Each row was made from one path, in order. Every step used is in the known rows, and no mark comes twice. Write each row's path.
Each row is shifted at random along 7 fixed directions that mean nothing.
Known rows:
y -> l -> d -> w -> u -> k -> c -> z: 210,209,67,-354,61,-33,287,174,55,-273,18,-138,-119,107,-115,-138,209,129,78,-334,104,-156,151,125,-366,170,173,359,-2,83,-13,-77,43,295,-117,57,252,-273,212,-571,108
d -> w -> u -> k -> z -> l: -103,-295,-144,59,-22,298,217,-86,5,-191,-219,56,52,49,17,-80,17,-20,23,-274,30,-37,88,108,-359,131,-139,59,-78,126,-103,-399,100,-54,-216,-67,118,-79,66,47,10
w -> u -> k -> c -> z: 81,-68,-78,-112,18,53,145,-18,-77,-170,-12,-100,-34,69,-140,-101,142,24,-120,-330,85,-60,80,164,-260,237,62,246,-100,49,38,-171,82,116,141,-74,134,-63,145,-234,181
y -> u -> w -> d: 253,-11,-39,-307,-21,58,264,160,242,23,-54,-30,-85,158,45,-295,358,-123,0,-236,80,18,80,60,-77,146,334,343,53,-177,126,-9,148,-9,22,-35,39,85,181,33,69
z -> k -> l -> d -> y -> u -> w: 55,220,171,-157,291,-137,144,-30,580,-1,-205,154,174,403,256,-225,410,105,197,-436,-274,-248,251,-16,-242,81,256,147,-75,314,-92,132,-24,258,-341,-172,150,-236,26,-40,85
u -> l -> k -> z -> w -> d: 148,-63,-117,-242,-23,63,235,146,23,-79,-159,-43,-133,273,5,-224,188,-111,15,-307,214,71,99,40,-188,199,110,226,-216,-110,123,-237,96,-59,-192,-85,103,-96,194,-62,-96
l -> k -> z -> w -> d: 69,-143,-114,-158,-56,185,226,73,-113,-38,-129,-5,-240,217,29,-180,85,-155,-37,-342,244,121,43,58,-211,204,55,138,-256,-104,74,-341,81,-116,-127,-169,38,-18,142,56,-12
y -> w -> k -> l -> d: 221,-144,-128,-207,-230,-10,244,168,-161,-413,-115,-105,-209,193,-84,-1,70,-53,8,-314,215,-168,-283,103,-199,274,167,61,-48,-294,39,-177,123,81,45,-5,294,62,56,-234,72
k -> c -> w -> u -> y -> l -> d -> z: 65,219,61,-81,108,65,176,81,19,-79,-86,80,-260,453,104,-189,60,-49,114,-377,72,-30,312,-118,-386,259,115,226,-311,50,-117,-143,-103,-48,-140,-82,26,-165,135,-139,-71
y -> l -> k -> z -> w: 126,38,-73,-195,3,55,160,157,-58,-187,-59,-96,-54,300,36,-130,59,-24,-98,-269,201,131,-9,159,-225,323,134,121,-257,-62,66,-284,-125,63,-154,-161,107,-121,160,-77,-50
u -> y -> w -> k -> z -> l -> d: 187,-197,-192,-205,-163,28,264,97,167,-188,-219,99,-49,397,69,-166,220,-48,117,-245,198,252,-46,-68,-194,229,315,233,43,-342,73,-51,-69,-46,-175,14,127,7,36,105,20
y -> l -> k -> z: 223,-223,-149,-96,-92,57,201,-130,209,-279,-128,74,57,-56,5,-191,272,-40,-112,-353,-35,-71,-291,228,-77,213,277,128,319,-105,68,-137,142,70,94,-315,242,23,-75,46,341
l -> d -> w -> u -> y -> k: 107,75,86,-150,-142,22,341,182,-118,-201,-73,-96,-259,241,29,-136,155,-142,22,-277,111,79,43,92,-185,203,38,124,-279,-127,-169,-188,132,-23,-29,26,48,-12,110,14,40
w -> y -> u -> l -> d: 193,-56,-61,-224,-207,-106,341,276,98,-402,-67,-59,-53,266,45,-153,181,-32,95,-167,119,-63,-44,17,-171,164,279,218,1,-313,129,-7,156,103,20,174,195,43,99,-158,-115
y -> u -> w -> d -> z: 219,-172,-65,-143,-39,181,191,-14,172,-125,-20,51,-163,-74,-33,-264,229,-37,-87,-204,25,-64,1,121,-89,177,275,286,215,-155,-45,-162,119,85,109,-133,87,122,175,-32,136
l -> d -> z -> k -> c -> w -> y: 26,-219,-175,-251,-142,92,192,97,143,-234,-190,112,109,42,-68,-344,246,-48,76,-335,113,248,7,9,-105,152,92,210,150,-188,-53,-70,30,77,13,-170,143,-93,14,86,193
w -> u -> k -> c -> z -> l -> d: 168,-202,-134,-156,-115,-9,223,1,13,-149,-27,25,-43,164,-87,-222,137,-10,-60,-338,106,127,65,108,-236,129,201,173,97,-207,156,-191,152,75,-63,36,88,37,17,-70,25
d -> y -> u -> w -> k -> z -> l: -80,-146,-128,-24,51,116,210,18,-18,-288,-304,-4,138,201,-75,-134,60,-18,-58,-449,14,-10,92,88,-248,215,-176,18,-269,65,-88,-313,54,45,-183,-133,170,-128,64,33,-62
w -> u -> l -> d -> y: 113,-224,-191,-29,-220,19,77,151,319,-273,-271,292,178,455,102,-243,294,-103,212,5,22,141,75,-227,-132,218,258,222,93,-244,-114,21,-63,-2,8,-63,176,-67,29,151,-34
w -> d -> c -> z -> k: 44,-41,-100,-143,-120,211,113,216,-209,-135,12,-18,-210,225,-50,-44,22,-53,-57,-133,264,334,101,140,-261,230,38,93,-248,-148,-17,-299,-133,90,-61,-44,-43,-76,172,-13,-85
w -> u -> l -> k: 245,-53,-54,-115,-79,-51,148,33,84,-68,6,-7,-7,212,76,-242,262,-139,-91,-270,15,-60,81,206,-128,179,241,111,-34,-119,154,-199,281,-13,63,-50,131,0,80,-37,39
l -> k -> c -> w -> y -> u: -49,238,154,-298,65,121,331,107,105,39,-34,-28,-182,198,181,-278,180,-92,27,-560,64,72,55,23,-162,177,198,216,-189,9,-66,-86,-13,39,26,-178,64,-55,69,77,311
z -> w -> k -> l -> d -> c: 269,16,-123,-214,-57,-43,-3,1,87,-135,16,66,-15,153,-145,-322,266,14,-163,-353,11,-42,27,113,-65,179,343,153,226,-155,104,-189,44,75,-103,-168,168,-91,35,-130,70
u -> l -> z -> k -> c -> w: 28,-160,-97,-159,29,103,100,76,123,-193,-63,4,161,-32,-41,-194,134,36,6,-326,2,32,-36,227,-256,176,106,146,127,36,-11,-207,52,141,-6,-140,131,-90,47,-45,214
l -> d -> w -> u: 92,81,-4,-242,-58,120,145,100,-7,-93,-72,56,-186,327,68,-147,196,-81,9,-284,126,14,67,56,-95,239,224,162,-205,-99,-52,-257,2,163,-32,-101,212,-31,165,-161,-5
d -> c -> z -> k: 114,-38,-123,-57,-20,267,90,72,50,149,153,184,-24,107,88,-254,130,-80,8,-3,178,388,304,95,-381,100,164,183,168,-36,69,-201,-96,-161,-156,-88,-224,3,22,270,42
c -> w -> k -> z -> l -> d: 2,-135,-158,-68,48,80,238,-45,222,-63,-186,264,61,301,164,-263,183,-40,193,-386,72,127,182,-112,-376,76,131,113,60,-10,65,-96,59,-92,-333,-79,58,-77,-98,146,10
u -> l -> z -> w -> y: 134,-33,-76,-178,-17,36,306,84,-187,61,-4,-92,-251,131,44,-250,62,-161,-74,-290,326,99,177,145,-244,248,86,197,-256,-172,109,-357,126,2,-48,-71,45,-7,192,-45,-61
y -> l -> k -> z -> w -> d -> c: 168,-174,-83,-266,-286,294,118,138,-21,-228,-154,-23,-301,140,-33,-104,153,-41,-95,-240,186,210,-251,134,22,303,356,226,23,-362,-89,-335,-161,81,88,-168,188,-52,216,-22,203
y -> w -> k -> z: 99,81,-111,-153,107,141,275,26,100,-140,-239,36,-66,250,111,-114,222,-46,97,-365,149,-51,25,-11,-254,263,102,225,-158,72,-15,-93,-57,-126,-191,-225,187,-105,59,5,131
c -> k -> l -> d -> z -> w -> u -> y: -189,-548,-64,145,-142,256,175,-92,-43,-263,-369,140,80,183,139,-45,85,-112,130,-259,67,35,28,10,-278,187,-193,6,-310,-16,-233,-353,150,-42,-24,-108,148,17,42,260,163
u -> y -> k -> l -> z: 194,30,-69,-124,20,-51,269,34,117,-112,-164,122,-65,359,144,-44,268,-79,159,-288,141,-156,-28,36,-324,267,220,119,-35,-134,-26,-100,11,181,-138,-130,201,-161,62,-131,60
u -> w -> d -> z -> k -> l: 246,-128,-173,-115,-39,134,80,70,-132,-76,20,-112,-129,29,-163,-101,39,-93,-93,-180,160,-176,-9,171,-341,242,15,121,76,-71,50,-289,106,-96,-57,-93,61,6,117,-145,-2
k -> l -> z -> w -> y -> u: 83,108,75,-331,-8,21,373,123,77,-122,-56,-72,-54,84,51,-269,208,-45,-69,-454,121,0,-65,177,-59,185,190,173,-68,-146,28,-180,70,238,-10,-159,174,21,105,-4,174
c -> z -> k -> l: 178,45,-169,-217,62,-94,11,-10,112,-60,-52,-32,89,182,-133,-136,255,21,-76,-299,89,-88,-65,155,-187,275,129,132,53,2,95,-73,-15,207,-67,-159,176,-96,67,-191,98
y -> k -> c -> w -> u -> l -> z: 141,40,-40,-60,56,17,223,83,-23,66,-140,37,-108,445,160,-89,152,-205,24,-349,144,29,174,75,-272,329,193,175,-322,-145,73,-256,27,-35,36,-141,85,-40,139,37,-25
l -> k -> z -> w -> u -> y: 85,-40,-27,-177,5,51,235,125,-128,-144,-137,-130,-161,392,72,-91,141,-73,18,-272,241,26,132,62,-251,280,45,209,-487,-79,-33,-270,62,41,-134,40,152,-155,252,-173,-62
z -> l -> d -> w -> y -> k -> c: 80,-7,1,-193,-139,130,213,-80,55,-30,-109,10,-160,85,-45,-255,164,-13,-19,-457,-26,80,-20,123,-173,152,157,188,172,-46,-62,-189,-16,-158,-65,-178,6,-52,-66,147,298
d -> z -> w -> u -> l -> k: 92,-48,34,-87,-40,73,139,-3,75,-64,-125,17,-174,356,221,-86,171,-62,24,-321,50,-34,62,143,-179,245,208,82,-291,-46,-26,-274,69,77,-37,-76,174,-97,166,-71,47
l -> d -> z -> w -> k: 114,-145,-112,-163,-96,229,212,111,7,-171,-128,82,-57,154,97,-224,177,-46,68,-215,208,188,117,106,-189,172,99,131,-84,-143,-39,-248,33,-34,-194,-76,95,-30,105,118,20

Which path is each row?
-34,-104,-36,-5,-84,167,212,-91,35,-218,-139,200,-115,91,29,-221,93,26,31,-406,-33,5,95,22,-269,45,72,29,106,-2,-101,-298,58,-27,-218,-136,74,-119,-75,61,72
w -> y -> k -> z -> l -> d -> c
372,84,-81,-219,86,-66,210,21,118,-45,-37,-45,-149,161,-49,-285,261,-138,-119,-419,57,-86,20,85,-203,265,295,274,81,-54,113,-111,117,-44,-54,-277,166,-133,62,-160,144
u -> w -> d -> y -> l -> k -> z
10,161,-42,-99,192,4,126,-8,175,83,-171,224,-171,473,138,-300,159,-66,181,-443,67,72,307,-258,-377,208,142,195,-199,129,-160,-101,-108,11,-346,-188,107,-292,22,-65,8
c -> w -> k -> z -> l -> d -> y
29,-71,-86,-199,-164,141,213,127,-156,-76,-97,27,-347,243,19,-95,62,-165,91,-269,303,120,50,-66,-281,268,81,155,-198,-177,-124,-230,-56,23,-21,-104,138,-94,155,-98,63
c -> z -> k -> l -> d -> w -> y
193,53,-36,-132,-50,25,226,163,261,-92,-51,207,142,219,-9,-399,178,-55,106,-121,48,198,217,-75,-320,137,208,264,259,-48,-54,-62,-97,-162,-133,-134,-37,24,-5,214,123
k -> c -> z -> l -> d -> y -> w
-89,-106,81,-161,-19,110,123,25,49,-91,-155,34,-103,125,114,-193,186,-57,-13,-449,21,204,4,5,-140,258,147,142,-159,-21,-125,-207,-61,211,-53,-240,177,-132,24,38,262
z -> w -> y -> u -> l -> d -> c -> k
26,-104,-146,-94,-52,218,270,82,-29,-109,-163,14,-4,198,-23,-176,69,-98,24,-221,166,185,126,19,-336,215,-52,178,-69,-77,-79,-305,-20,-169,-205,-18,21,-62,94,111,-37
d -> w -> u -> y -> k -> z -> l
106,-153,-111,-70,26,108,88,3,30,91,-51,26,54,198,-28,-338,217,-175,-73,-252,87,194,272,58,-197,208,66,272,-119,-60,0,-205,124,-204,23,-98,-55,16,114,212,115
d -> z -> k -> c -> w -> u -> y
32,-65,-120,-138,53,57,211,104,69,-270,-198,48,98,178,-10,-208,212,-92,34,-368,71,44,80,-138,-280,254,55,244,-26,-11,10,-77,-15,-19,-134,-240,216,-211,-9,-62,77
w -> y -> u -> l -> d -> c -> k -> z
216,-85,-76,-279,-36,104,212,78,58,-47,-66,-33,-110,69,29,-256,265,-18,-15,-302,221,176,88,185,-131,194,250,262,-11,-167,53,-221,85,62,-110,-40,166,-26,169,-27,160
u -> l -> d -> c -> z -> w -> k
16,60,107,-144,63,104,207,58,298,39,-158,-38,-98,184,162,-200,193,-30,112,-344,-75,-87,80,46,-199,176,205,302,-91,95,-96,-115,25,-36,-34,-60,98,-45,135,72,210
z -> k -> c -> w -> d -> y -> u -> l
89,-107,13,8,-70,179,251,49,60,-13,-229,164,-198,304,195,-91,112,-219,116,-344,83,78,37,43,-292,281,192,136,-169,-115,-145,-268,-36,13,52,-280,85,-84,70,176,203
u -> k -> c -> w -> d -> y -> l -> z
